What each symbol does to the nodes:
f: q561->q964, q681->q252, q161->q420, q36->q467, q396->q140, q758->q179, q906->q561, q990->q87, q606->q155, q949->q199, q155->q886, q469->q906, q685->q842, q199->q161, q219->q781, q303->q758, q791->q606, q648->q18, q781->q104, q784->q303, q420->q519, q170->q849, q43->q622, q332->q791, q932->q437, q622->q45, q18->q162, q467->q332, q102->q36, q904->q949, q689->q604, q886->q396, q849->q469, q100->q170, q437->q990, q45->q904, q519->q617, q604->q102, q617->q932, q104->q681, q162->q132, q842->q219, q179->q43, q964->q689, q140->q74, q252->q784, q74->q648, q363->q100, q132->q363, q87->q685
r: q561->q617, q681->q648, q161->q604, q36->q949, q396->q303, q758->q886, q906->q932, q990->q849, q606->q43, q949->q36, q155->q179, q469->q437, q685->q100, q199->q102, q219->q132, q303->q396, q791->q622, q648->q681, q781->q162, q784->q140, q420->q689, q170->q87, q43->q606, q332->q45, q932->q906, q622->q791, q18->q104, q467->q904, q102->q199, q904->q467, q689->q420, q886->q758, q849->q990, q100->q685, q437->q469, q45->q332, q519->q964, q604->q161, q617->q561, q104->q18, q162->q781, q842->q363, q179->q155, q964->q519, q140->q784, q252->q74, q74->q252, q363->q842, q132->q219, q87->q170
x: q561->q906, q681->q104, q161->q199, q36->q102, q396->q886, q758->q303, q906->q469, q990->q437, q606->q791, q949->q904, q155->q606, q469->q849, q685->q87, q199->q949, q219->q842, q303->q784, q791->q332, q648->q74, q781->q219, q784->q252, q420->q161, q170->q100, q43->q179, q332->q467, q932->q617, q622->q43, q18->q648, q467->q36, q102->q604, q904->q45, q689->q964, q886->q155, q849->q170, q100->q363, q437->q932, q45->q622, q519->q420, q604->q689, q617->q519, q104->q781, q162->q18, q842->q685, q179->q758, q964->q561, q140->q396, q252->q681, q74->q140, q363->q132, q132->q162, q87->q990

The rows follow the links: the fewer symbols apart two nodes are, the more alike their rows tend to be.

Known rows, each with its node:
-32 35 36 -48 11 14 4 60 86 3 -54 -34 -29 -36 39 -66 -15 21 17 -34 41 -64 -16 43 -40 68 -43 -18 -16 1 -14 -107 -41 -69 -30 52 -69 73 2 -47 3 -92 61 -138 -50 -7 20 -45 -21 -1 55 3 -67 2 -28 -6 -44 -26
node: q886
39 6 -16 -3 4 -70 -8 -30 20 65 13 -8 -12 27 -14 -35 26 16 41 -106 0 -46 87 -162 -2 80 -29 12 -49 0 38 -24 -31 -36 45 8 -17 62 49 -49 19 -67 13 -35 -77 -7 26 -15 29 70 58 -30 -49 0 -14 -58 -38 -23
node: q906
6 36 -61 20 49 -76 -12 -116 -84 31 18 8 -24 19 -24 67 71 -69 -16 -31 23 -20 -39 -70 51 20 66 14 -69 -58 -3 74 -9 51 49 -9 68 -13 -13 -31 -24 -15 -2 46 -90 -57 -39 41 51 -38 77 -38 19 30 16 -62 34 -43
node: q45
0 -27 -5 -129 -23 53 -51 94 31 -37 10 14 -87 -30 0 -93 -88 4 -13 -1 -24 74 9 15 -65 -20 -54 -48 66 67 16 -9 6 5 -32 31 -77 81 -23 11 -20 6 10 -9 -6 49 -5 -47 49 -38 -35 -40 12 -31 36 95 -32 23
node: q932
23 -57 46 -15 -54 14 16 124 32 -17 58 24 -7 -60 41 -139 -23 65 22 -9 -79 52 78 6 -22 -33 -56 -2 23 82 15 19 -66 28 34 40 -98 37 9 52 12 63 23 -10 16 29 37 -38 44 -10 -34 38 -57 -9 -20 41 -42 2
node: q519
-54 22 28 15 0 63 -22 12 -17 -12 -24 -15 34 52 6 98 -17 41 -33 25 21 -13 21 64 -5 -72 19 -15 32 -4 -46 16 117 -38 -51 -77 95 -79 27 -2 -54 71 -29 46 134 6 -14 16 -39 12 -75 -55 43 3 47 39 80 20
node: q18
-8 8 26 -21 -42 -8 -50 29 -63 -19 75 51 -12 8 20 2 7 4 -33 -33 -21 50 71 -27 65 -96 12 -35 -34 29 14 108 34 54 61 -58 23 -29 26 -1 -70 123 18 69 26 -16 -44 -15 114 -41 -6 -92 6 -3 25 17 61 -51
node: q604
9 12 65 138 -12 5 73 20 30 2 -32 -32 110 8 45 32 53 52 12 41 12 -50 13 69 11 -4 -1 40 -1 -34 -19 -60 -12 -51 -14 0 16 -69 54 23 20 14 0 -49 96 -23 45 -3 -87 70 -21 79 -36 33 -69 -32 8 3
node: q104
19 15 16 -29 -10 -54 -17 -3 -23 60 35 -23 -23 35 3 -31 7 34 12 -132 -2 -37 113 -168 33 43 -10 -21 -81 1 18 17 -19 -21 64 -30 -8 64 70 -53 -5 -10 8 -28 -59 -25 10 -23 74 60 54 -94 -58 -6 11 -51 10 -46
node: q561
49 -23 28 79 -16 -1 42 33 40 24 22 -18 78 24 -1 -21 -10 94 38 3 -44 -6 78 -24 -49 -5 -36 23 50 22 0 -62 7 -57 -16 -14 -15 -28 57 52 44 15 -45 -3 137 30 71 -2 -80 135 -74 63 -25 -27 -31 1 -26 67
node: q252
87 -38 -63 65 43 -55 35 -107 2 36 -10 -28 21 19 -67 16 20 -35 37 35 -10 0 -49 -63 -38 73 19 58 32 -30 44 -32 -67 15 10 33 5 -2 -14 21 81 -82 -49 23 -38 34 24 46 -78 71 17 106 32 -11 -20 -45 -76 56
node: q170
-68 50 58 -63 -14 46 -10 65 68 7 -42 -45 1 15 54 10 -31 68 -12 -74 37 -75 48 31 -5 22 -29 -56 -28 7 -36 -75 67 -105 -35 -23 -3 14 46 -62 -65 -32 50 -91 51 -15 20 -51 5 43 -10 -75 -50 3 0 4 36 -43
node: q140

Each walk starts at a row. The symbols on each line, taken left to right, move it on to the next node.
Each answer is a row, close to the row of the node it stands for.
38 -38 50 89 -44 -29 60 41 5 -10 59 26 67 -56 34 -97 68 32 30 1 -55 22 75 2 59 -38 -24 21 -39 18 28 51 -89 60 78 40 -60 -25 36 49 12 83 35 -7 3 -49 12 1 64 0 31 73 -81 33 -68 -23 -12 -46
x x x r x r
16 6 15 91 -1 -59 55 -43 -50 4 49 26 34 -14 31 -13 101 -31 20 13 -9 -10 0 -16 111 -6 32 31 -92 -34 13 52 -59 64 82 10 13 -31 2 15 -10 54 22 14 -42 -69 -17 23 58 -31 89 41 -50 66 -54 -87 30 -68
f r f r x r
10 -44 -15 11 -34 28 -9 3 -53 -54 28 52 -10 -65 5 -39 14 -59 -18 99 -30 97 -80 91 17 -59 12 19 41 16 11 83 -42 109 5 44 -20 -26 -82 41 -3 72 16 71 -14 10 -54 17 25 -130 -14 65 52 20 2 32 -10 5
-41 28 54 121 2 -5 85 -12 21 9 -49 -27 97 -14 65 48 65 22 10 51 37 -56 -21 100 33 11 35 28 -36 -46 -45 -43 21 -37 -16 -7 39 -96 15 -3 2 -7 14 -55 75 -38 12 16 -89 23 12 86 -26 51 -59 -78 20 -32
x f x x r f
68 -25 -73 65 43 -40 36 -98 -2 14 -4 -8 23 22 -64 37 12 -49 19 78 -4 4 -75 -22 -39 32 15 72 64 -25 24 -13 -45 44 -7 19 27 -60 -28 43 80 -45 -71 50 -1 23 6 67 -98 44 -16 95 65 0 0 -32 -43 75
x x f f x
40 -28 -55 76 37 4 33 -92 -38 -6 -5 -6 32 22 -41 78 7 -30 -7 87 -8 24 -79 17 -34 -1 36 65 76 -35 8 13 4 25 -31 11 48 -82 -14 49 57 -9 -74 83 54 28 6 66 -102 34 -48 73 79 0 5 -7 -11 87
-16 -23 4 -21 -36 15 -29 32 -79 -44 68 49 -11 -17 3 -2 12 -6 -53 35 -37 56 28 22 66 -107 11 -10 -14 39 -1 129 16 77 31 -42 24 -28 -18 35 -52 119 0 90 18 -3 -57 -1 88 -78 -28 -46 25 14 35 36 53 -24
f r f
24 -11 42 107 -32 -62 57 -21 -39 7 49 28 67 -41 37 -58 93 8 17 7 -38 6 35 0 92 -13 3 28 -79 -11 4 62 -69 56 78 32 -15 -22 11 19 16 89 40 3 -25 -57 6 19 44 -15 62 44 -69 53 -82 -62 13 -73
r r r x x
-7 20 25 -38 -18 -25 -48 23 -43 9 72 28 -21 21 17 -15 16 33 -32 -91 -23 20 116 -88 53 -45 6 -40 -79 25 10 89 38 0 60 -61 25 0 59 -25 -53 108 10 48 2 -33 -22 -28 119 -3 15 -121 -20 2 22 -12 52 -56
68 -7 -35 23 37 -81 31 -59 18 66 13 -27 -10 22 -34 -27 26 -18 43 -65 -20 -44 27 -149 -11 96 -8 26 -26 -30 44 -34 -78 -18 41 21 -35 48 32 -31 58 -92 -32 -49 -72 6 51 -4 -19 79 62 15 -46 -15 -17 -75 -69 3
r x x
17 -47 28 -78 -49 19 -24 124 51 -32 38 22 -36 -53 6 -112 -63 42 3 -4 -66 54 67 19 -40 -40 -72 -30 54 78 11 -12 -40 36 3 39 -89 68 -10 45 -5 50 19 -21 1 64 22 -38 61 -4 -44 6 -18 -32 16 77 -44 17
x r r r x f
17 22 13 -30 -16 -51 -33 18 -23 25 58 26 -34 32 9 3 3 56 -8 -123 -22 -16 106 -132 49 -3 -1 -46 -76 28 23 46 14 -18 78 -44 7 43 57 -40 -45 31 22 17 -31 -39 3 -29 107 28 26 -116 -47 20 13 -33 47 -64
-3 -22 -13 -7 -35 26 -14 12 -70 -60 67 58 -10 -38 13 -20 -8 -52 -44 70 -38 81 -32 76 42 -96 15 -9 19 31 7 117 -13 94 14 9 12 -41 -35 61 -42 119 3 81 13 -3 -45 14 57 -104 -6 15 41 12 22 48 38 -1
f f f
1 -23 -6 11 2 13 26 -3 24 -31 -26 17 -35 -81 6 -70 -5 -71 0 93 -4 16 -118 96 -33 3 -11 12 25 11 12 -9 -92 57 -1 91 -74 19 -86 29 34 -35 29 -24 -87 19 -13 12 -28 -84 30 108 13 14 -39 25 -51 9
x r x x x x
50 -21 -74 -63 35 -19 -59 -17 0 33 32 -5 -51 77 -92 16 -67 19 3 -51 -13 28 48 -117 -85 27 -15 0 65 31 13 -7 38 -13 -25 -39 24 34 22 7 41 -32 -81 60 7 76 11 3 -16 84 -59 -44 62 -49 74 29 -21 74
68 -39 -49 -12 -3 -1 -35 3 34 41 22 -22 -16 69 -59 -2 -76 55 19 -39 -48 22 70 -95 -94 7 -34 16 73 28 30 -24 19 -43 -11 -22 4 17 32 34 49 -21 -62 40 60 60 27 2 -38 118 -79 -26 39 -65 45 44 -27 92
x r f f
-66 47 46 -22 -29 56 -43 57 -3 -14 -21 -15 35 49 22 75 -26 74 -33 -2 39 -28 44 53 10 -61 19 -46 -3 5 -38 -16 110 -86 -53 -80 78 -36 50 -28 -63 40 6 8 132 -28 -5 -34 -15 28 -69 -83 17 8 31 38 90 6
r f r r r
-70 51 55 -32 -16 50 -26 69 42 4 -40 -29 4 36 43 45 -27 76 -8 -55 28 -55 60 46 0 -12 -14 -50 -26 4 -52 -45 87 -104 -41 -59 32 -5 50 -49 -69 6 24 -70 85 -31 3 -49 1 31 -39 -89 -34 8 22 22 77 -29
-61 49 64 -50 6 27 -11 81 92 25 -61 -33 -8 -18 45 -24 -40 60 19 -54 44 -64 35 18 -17 50 -23 -47 -40 -1 -23 -97 22 -93 -30 7 -35 53 34 -60 -42 -67 43 -141 -8 -8 41 -43 -7 25 16 -40 -78 -13 -11 -13 -14 -39
x f x x r
32 -5 -85 -102 36 -9 -66 -72 -29 37 3 -15 -73 70 -81 41 -47 -31 -6 -48 -2 22 21 -117 -65 33 17 -9 34 6 17 17 44 -19 -11 -41 30 41 9 -5 18 -44 -67 68 -49 39 -18 24 14 42 -33 -74 63 -54 91 25 -2 65
f f x x f
3 25 -80 -79 49 -28 -56 -111 -44 17 -4 23 -75 65 -76 64 -15 -58 -12 -35 24 4 -20 -118 -12 31 25 -6 0 -35 13 45 39 21 -5 -32 51 27 -17 -20 -4 -42 -66 64 -80 10 -41 41 22 2 21 -78 74 -27 80 3 13 28
